Each row has a class, written after it.
[ 420  115  -76  -70  241 -238   90  509 -203 -196 -672 -261  -82   56
  -74 -332  101   63  274 -105  -86 -148 -222   56  -73  119 -245   63
  -94 -307  149  213 -153  329   78  145 -353  187 -139] | z_637
[ 141  135  -92   11   89   99  -54 -190  -87  352   94  179  -44   92
 -141  275  177  299  310 -199 -154 -102   59  114   77    6   85  267
  -30  270  135  113   68 -106   48  100   86   10  -56] | z_589
[ 168   53 -261  -25   80  146 -115  -27    2 -149  202  268 -374  409
   94  311   -4   22  -24  -82 -174 -363  -41   53  -14  137 -683  158
 -144  -75   95   87 -270 -390 -285   74  275  -69 -165] | z_40
[ 169  133   -6 -236  144 -128   86  414 -114   93 -369   -4  108  121
  -63 -172   11   48 -146 -111 -372  217 -203   18  -13  -57    4  111
  128  -31   80  -82   91 -247  226    6 -105  -83  -78] | z_589
[ 273 -239 -217 -167  345  -99  216  272 -627  151 -462 -315  129   13
 -232   25  174  264  118 -143   66  107  -36  -71  191  231   15  296
  -87 -109  389  360  158  193  -44  276 -210  173  -39] | z_40
[ 286  -31   10    6  -67  248  151  182 -149   87  -65 -250  294 -362
  176  290  -63  -34  333  197   42 -150   47 -247 -124 -226  193  -14
  -21 -207   90 -198 -108 -227  222   47   -6  -25   94] | z_40
[-286  137 -101  151  -75  -10 -284 -258  102   31  304  -71 -304  132
 -175  196  301  288 -171  184   22  -77  141  -65 -180   26 -189  324
   80  -26  313 -385 -127  -48 -251 -388  102  375   19] | z_40
[-152 -160   30   29   36   53  -49  -20 -212  -91  241  331  -23  -93
  109   35   52   29 -455   59 -304  341   54  -42 -117   44 -171 -191
  186  102 -153 -202  -76 -197  143    7 -148 -105   96] | z_667
[ 180  568  180  339 -131  -12 -342 -145  159 -256 -272 -354  -78  236
 -105 -333   44 -226  259   94    0 -135  -70  -74 -341  126  -42   12
   -1   75  252  188 -208  736 -116  -24 -126 -133  -57] | z_589
[-262 -180   26  296  -58   76  -17  -85   70   79  480  414 -171   74
    5   21  198   12 -567 -188 -258  167    7  164  146 -305   54 -281
  290  -77  -75 -449  116 -117  228  -66  158 -166 -238] | z_835
[-290   -9   34  -23 -121   -6   61  255  109  121  -31  275   -5  -64
  118  201    2 -311 -390  246  354 -144   48   -3  333  -15  -87  222
  117  151  136  105 -250  452 -223   43 -146  106  -81] | z_218
[ 289  -85   91  258  -65  350  -64  -46  388  145  -66    7  -69   90
   11 -268   92 -109 -465  -80 -216  290 -258 -151  177 -161  492   58
  509 -180  106  -94  148 -133   10 -189   25 -448  -74] | z_40
[-104 -230   78 -114  -70   13   40   53  -69 -112    2    7  -82  126
  146  -52  413  141  144   17  171 -227  314  -36 -146  137 -101  150
   -1  334   99   27  243  596 -165  -23 -179   70   47] | z_40
[  47   81 -139  293  -15  100   28   32   20 -105 -460  -61  122 -161
   34 -102  103  -22 -213  150    3   99 -187 -214 -218    3  388   12
   11  195  146 -358  -33  337  325   17 -213 -117   65] | z_589
[-127 -163 -214 -227   74    0  160  -17  -39  -74  -70  287   92   80
   39    6   80  220 -454    2  -93   66  -85   29  -18  -94  136 -143
 -172 -143  -78 -139   15 -164  131  111  -27  216   -1] | z_637
[  33   80  585  -92  -20   57 -151 -110 -295 -307 -312 -518  192   93
 -216  -98 -116 -264  563 -106 -122  -55 -216 -129 -426  118 -284   63
 -127 -234   86  128 -337  499  136  151 -110  -92 -212] | z_352
[  82 -143  243 -232   84  -74 -134  -83  -63  135  260   73   74  377
    5  315  317  123  204  -92 -253 -278  -75   41  202  138 -243  212
 -286  246  440 -294  310  416 -370   12 -174  395   20] | z_218
[  30  -16  271   48   66 -232  -69 -143  315 -322 -125  -38 -176   84
 -281 -348   14 -210  304 -280  177  197  -91 -198  173  -35   11 -148
   50 -577 -340 -139   77  147  334 -109 -115 -629 -195] | z_218
[  -5   48  -83   19   -3  159  -70   37 -204 -460  -59  168   73  -32
  -44   42   -8  -82  239  142  203   22  131  318   81  111   -9  -49
   -3 -621  286  259  -60  268 -598  146 -284  136   98] | z_354
[ -50  -71  -29   -7  121  -63  -13  339 -330  248 -186 -236  253   29
 -253   21 -188  171  196  -61  128   -1   16  -99  -92   66  354 -194
 -108 -212  323  150  114 -182 -131 -198  144  167  115] | z_667
[-290  371 -144   36 -104 -113 -307  446  258  -66  641   62 -354  144
  209  -65   58  120  284  -31  -39  -35   47  443 -374  117   72  250
  118  216  452  237 -233  269 -393   -3  100  263  -96] | z_621
[-536  394  -59  110   46   90   48  376 -169   97 -151  207 -137  -16
  -12  126 -364  102  204  -68  254  189  -30  179   21  206  311  -19
 -210 -189  -37  278 -181  178  224   43   80  -59 -203] | z_835
[ 364 -112  137  117  110  -17  161  213  177 -276    8 -139  -73  -84
  217 -231  300 -178 -357 -273 -132  130  -68 -292  -38 -165 -105  168
  186 -271  -69  -26   40  460  424   33  -63 -699 -178] | z_354
[-221  277   90  172  -10   -8  -14  276  240  124  262  241  293  -45
    8  198 -106  173  -12  -60   -8  155  -87  135  260 -273  633 -142
    9  -49 -103  -92  334 -447  -91 -203  318 -132   50] | z_40
[ -76 -235 -149  -72   52  188   90   44  -22    7  125  334 -375  125
  -73 -148  130  233 -112 -129   32  383   70  132    7   85 -412  -46
  151 -145  -46   12  112 -399  -70 -115   60  -13  119] | z_637
[ 214   24  -82  -87   31 -398 -115  -18 -293  172 -482    2 -382 -187
   66  358  -22  161  122 -161  190 -120  261   88  190  476 -228  359
  152  276  -17  377  -23  157 -216  -73   -8  340 -150] | z_835
[-273 -310  247  168   30  187 -115 -532  -72  133    4 -116  -62  382
 -178  107    9  -54  124 -130 -155 -106  -63 -278 -148  125  295  117
  197  303 -274   79  -22  655  161   79  240 -478 -109] | z_352
[ -30  206  287   29  -95  160   -5  269  161   21   40 -305  544 -233
  238  123  -67   29  265   21  150   78 -168 -123 -225  -44  420  -55
  -80  326   92  115   17   85 -175    2  -94   67  -32] | z_354
[ 176 -187   75 -126  265  -66  122  172  115   61 -122 -191  431  -58
   -7 -375   33  143   36 -102   95 -122  -30 -201   -8 -104  441  -82
 -192   77  -84   -8  232 -197  208 -228   92 -345  184] | z_621
[  13 -151   -2  247   -6  258  -13 -238  102  176  319   22 -320   74
 -106   32  -35  122   13  -83   28   39  -24 -231  100  113  145  -12
  180  145 -279  -10    2 -244   52 -285  433 -129   56] | z_589
[ 437  110  -19  125  -38    7    4    6  164  316 -100 -132  138 -145
  189 -159  159  157  -32  -73  126 -116  -12  317  -15 -216  356  -12
  304  575  -13   56  245  386  185 -109  -74 -229   83] | z_835
[-402   22  270   47   99 -310  -86  -92 -130  454 -219   90  279  356
 -111  416  147  220 -616  -77 -386   60 -215 -260 -160   77  491   48
   48  467  -39 -155  371  116   51 -219  162  267  -62] | z_835
[ 373   23  163  -69  -16  233   67  -88  166 -225  177   97 -193   10
  131 -347  208 -228 -174 -118  -49  126 -100 -170 -172 -154    1 -330
  111 -108  -52 -305 -353  491  598  170 -185 -307 -135] | z_352
[-193 -117   64  -56  -75  108  -90 -294  -54  -21  334   94  -69  329
   96   42   33  124   85  169  -14 -205  184 -250 -258   50 -220  -38
  -55  253 -121 -117 -264  133  -75  -87  293   99   79] | z_589
[  64  244  110  149  -52  183  338  236  -30  141 -227   64  126  124
  201   37 -249   -1  230  244   92  364 -223 -278  143    1  335 -395
  121 -116 -295  112 -177  -58  -61  302   72  332  -66] | z_40
[ 280  676   47  422 -319  -90 -432  246  165 -317  450 -259 -454 -423
  182  175 -108 -127  146  -42 -131  140 -224   59 -116  101  232  252
  368 -170  137  265 -321   25  -67 -175  151   11 -162] | z_40
[ 111   82 -249  236   73  124  -34  -34   91   52  257  100    4  -85
  -13  227  233  161 -450   70 -200 -192   49 -124  272 -219   50  126
  -14  -90  136 -329   77 -347  -67 -210  100   68   34] | z_589
[ 243  203 -118   20  -25 -141   17 -101  347   -3   77  -84  282 -226
  321 -133  -69  140  -59   41  299   -2    6   78  376 -250 -196  -71
 -101   -9 -180  -89   91 -721  -94 -212  144 -216 -124] | z_637
[  40 -164 -297  177  -75  -14   72 -214 -326  250  -38  -39 -223  119
 -130 -139  357  378 -253   31 -190 -186   62 -143  -43   62   78  -64
  185  143   78  -77  156   20 -140 -148    8  560   45] | z_354
[ -86    1 -171  290  -58  -52   81  -49  154 -393  181  -15 -200  297
  -58 -159  156   14  203   82   -7   86  -34 -161   20   98  370 -315
  162 -212 -148 -172  257  -80 -244    9  242  182  -40] | z_40
[ 100 -186 -149  245  -46  268   98   36   -3  -90  168  191 -148  -30
   -8 -124  156 -190  178   62  -98  174  -76 -320  206   19   53 -169
  249 -587  151 -194   79 -634  -73  -16 -114  -79  -97] | z_218
[-314  235  342  283    9   63   51  176 -127  391  415  110  445 -404
  355   80  124  -65 -899   36 -149  522   94 -168  400  -88  487  -94
   44  331  129  -73  508  -61  143 -260  102 -227   38] | z_352
[  34  206  133  -45  -81 -119   38  217   45   72   15 -207   30 -153
  128   20 -204    2  512 -155  -12   60  208  183   55 -136 -231  113
   15  -52  -57  102   60 -228   -7   59  247 -194 -148] | z_621
[ -66  275  150  -73  221   62  250  224  -34  365 -216   37  124  -29
  -23  182 -181  -52   63  168  202   80  146  -25  130    5 -208   -9
 -243 -129   -1 -133  -74 -172  225 -101  116  109   92] | z_835
[ 253 -293 -415 -197  -38 -272 -167  218  301 -206  -18   30  167 -131
  -39   70  147 -121   81 -173   32 -304  -68  180    9  -33  107   58
  -20  507  256   25  363 -151 -359  228 -355  -50  212] | z_218
[ 202 -410  -45 -319  121 -277   32  341  335 -176 -115   97  434 -176
  548 -419  -99 -178  140 -139 -151 -214  -19  288 -226   16  120   17
  -51  400 -112   57  241 -517   68  147 -138 -426    6] | z_835
[  25  105  141  -67  -63 -333    2  182  379  199  364 -108   76  -87
   91   19 -164 -159  208 -101  112 -154   25  265  126 -174  224 -114
   71  344 -213  -34  172 -173   -2  -89  374  -88  -18] | z_621
[  37   19   73   70  -67 -110  170 -226  101  431 -694 -414 -359  623
 -110 -258  117  169  543  -55 -161 -136   52 -338   38  124 -336  -79
   43 -123 -204  -75  289  265 -210  120 -244  338 -291] | z_621
[-692  -17  246  453 -182  236 -111 -227 -269 -148   26 -228  -18  -87
  -13 -227   27 -115   38  419 -202   21  -80 -329 -230  320  230  422
  -56  -29   70  113 -280  573   33   63 -168  176    3] | z_40
[ 286  -37 -214  126 -184    3  217 -148   93  196 -105 -145  -13  -48
 -121 -103 -205 -157  119   68  329 -188 -388  -43  545 -204  687 -288
  215 -172 -357  -80   59 -121  291   44   93 -173 -156] | z_40
[-336 -420 -301  127 -237  -70 -141 -416  192   12  327   60   35   25
  162  167  145   73 -431  239 -243 -549  216 -305 -140 -200  640    5
  -60 -125  -56 -322  195  112 -127  -79   42  221  165] | z_589
[ -30  -41  -97   67  -29  101  -30 -127 -185   50  241  263   88 -218
   53  398   58   56 -168  185  156  -70  355  145  288 -140  -85 -107
    5 -193  138    7   28   -2 -461   41  -45  335  252] | z_352
[ 183 -452 -118 -129    0   24   87   79 -131 -133  -46  271 -364  112
  -35  -40   28  -84  114  -34  151 -121 -209   57   72   69 -218 -306
  137 -295 -221 -179 -183    4   66  142 -320   36  -57] | z_40
[ 213   17  277   60  -68  354   56 -511   70    3 -106   32  107 -146
  -52 -187   73 -187 -478  180 -184  112 -104 -398  -27 -117 -215  -34
   96  -84 -203  -96 -559  -36  244  110 -204   58  -35] | z_354
[ 445  -70  -92  -52  -96 -217  -15 -368  150 -176  603   60 -629   40
 -149 -102   56 -389  288 -218  131 -375   -2   47  257  145 -269   45
  122 -385 -143 -109  -64 -458  274 -293  576 -320 -157] | z_354
[-260 -114  -45 -277 -131 -158   14  -19   87   20  612  -16 -284   84
  446  207 -255   74 -138   19   73  147  343   31 -131  167 -243 -167
   41  -13 -389  152  131 -234 -190 -115  326   20    9] | z_667
[ 146   26   84 -156  220   68   89   94 -364  107 -140 -298 -204  -50
 -270  333  -78  -47  763  161  151   -2  -22  -84    8  420 -597  331
 -100 -231  111   47 -140 -359 -169  -98  -71  296  160] | z_621
[ 354  179   72 -103  211  144  -67  -64 -146  403 -413 -120  345  187
 -370 -356  216  200  365  -42 -219  -77 -208 -117   83  -45  182  261
  -61  -66  383  136   31 -207  108  -40 -403  -65   42] | z_589
[  13  263   18   75  -19   -6 -129 -201  134  379   97  123 -137  167
   26  215   50   89   68   99  -69 -172  -35  117 -265  -17  145   95
  154  270  -67  115 -152  192   -4  -22   35   48   70] | z_621
[-154 -464    1 -142  -69 -224   93  -91  171   56  -23  297   98  278
  224 -257 -101 -139  -85  177 -170 -148  -19   19 -304 -138  -80  -99
   10  -21 -220 -257   52 -158   49   72  120  -68  234] | z_589
[-277   78   20  -76   50  -29  -24  377   77  154  328   79   -3   53
 -141  226  169  140  -26 -139   -2   79  105 -110  -86   78  508  132
   65  217  202  221  128  265 -186  -62  100  233  108] | z_354
[ -18 -504  546 -256  -48  -65   81   39   -7  -90 -169  -33  449  214
  -84 -478  270 -257 -334  -32 -258 -211    0 -320   98 -230 -295 -248
  -52  214  -86 -263  177  262   49   37 -404   36   40] | z_835
[ -28  142 -165  457   48   97 -116   -6  -80 -155  -64  151 -272  -40
   85  -29  417  263  332   51 -294  150  -97  183  -43  235   91  413
  291 -230  248   58   82  -44 -301  114 -399  186 -198] | z_40
[   1  226  150 -203 -162  156   76  284 -219    4   36   81 -133  -42
  187  -66  -36  168  257  -31  434  387  217  -65  175  134 -225    0
   72   95  -45  359   26  212  -38  -70  -79 -182   48] | z_40
[ 267   98 -327   85   69 -155   24  -78   -4 -120  -88  207  186   87
  -55  201  142  153  -58   33 -255    8  -12  -13  100 -259   94 -151
   44 -332   84 -234  137 -535 -208  175    5  218   16] | z_589
[-253 -144   64   -7   11 -260  109  246  -44   99  106  102  156 -249
  202   70 -315  126 -223 -173  153   47  -81  191  165 -101   91 -360
 -298 -102 -239 -212  194 -500   68 -172  299   56  -95] | z_621
[ 108 -469 -262  -40  124  -33   27 -250  352 -264  145  212   89  106
  -74 -282  261  135 -279 -104 -122 -151  -89 -232   -2  -30  406  124
  -55   47  -84  -22  189 -379   14  -78  242 -144  227] | z_637
[-169  169  -58  156  -87 -240   31  311   67 -378  -55 -365  -78   90
   66   92   47 -111  -27  135 -285   90 -155 -311 -367   99  131  -57
  -13 -721   54   31  185 -324 -312   40  -40  474 -121] | z_40
[-361  452   25   36  130   80  239  284 -330  305 -218   70   10   44
 -261  115   26  293  324  216  219  227   21 -212   94  128  160  111
 -136 -146   -8  126 -145  297  113  -36 -169  368  136] | z_354
[-268  -18 -182  279    7   28  -41 -216   50   57  146  321  -48   38
   32  -58   69   23 -447  -41 -364  200   22  178  253   62  157  -86
   97  310 -172   56  338 -243  -94  123   91 -117  -20] | z_637
[  88 -456 -219    0  -82   65   92 -373  188   78   -6  310 -520  184
 -105 -144 -120    4   20  -64   70  -20  158  157  -20   44 -468   36
  149  170 -281  -59 -146 -119  -39  132  337   27  209] | z_589
[ 268   55 -270 -254  224   64  -62 -290  -14  198 -276  421  178  178
 -156  296  103  287 -567  132  135   68  -15  -64 -156  -19  -89 -332
  -90  -70  123 -188 -110 -863 -237 -165  -63  343  208] | z_40
[ -62   75 -137  281  150  143   72 -190  -76  160 -128  160  171 -109
 -172  197  164  118 -172  105  -97   68   -9  -87  226  -53  151  -36
   61 -206  -40  -24    1 -366  -59  107 -301   99 -109] | z_667
[-363 -122  112  199  -52  130   -1   21 -151 -153  116  151  113 -100
  -46    0   44 -150   49   24 -272  230  265   58  -65  142  316 -204
  109 -183   82  -16  383 -140 -300   23   56   80  103] | z_354
[  94 -169  133 -211   67  228  112   86 -322  -49  -32  -11   40  172
   27  -64   24   10  427  -13  176  150  104   -6   28  153 -481   53
  -27 -444  160  329  104 -125 -236   45 -217 -101   59] | z_835
[ -76   14 -262  165  234  -57   21  -38  146   42 -127  607  -19 -134
 -245 -346  279  349 -646  -79 -381  223 -232   17  284 -101  543  251
  106   -8 -127 -132  -44 -398  314  -45 -197   53   86] | z_589
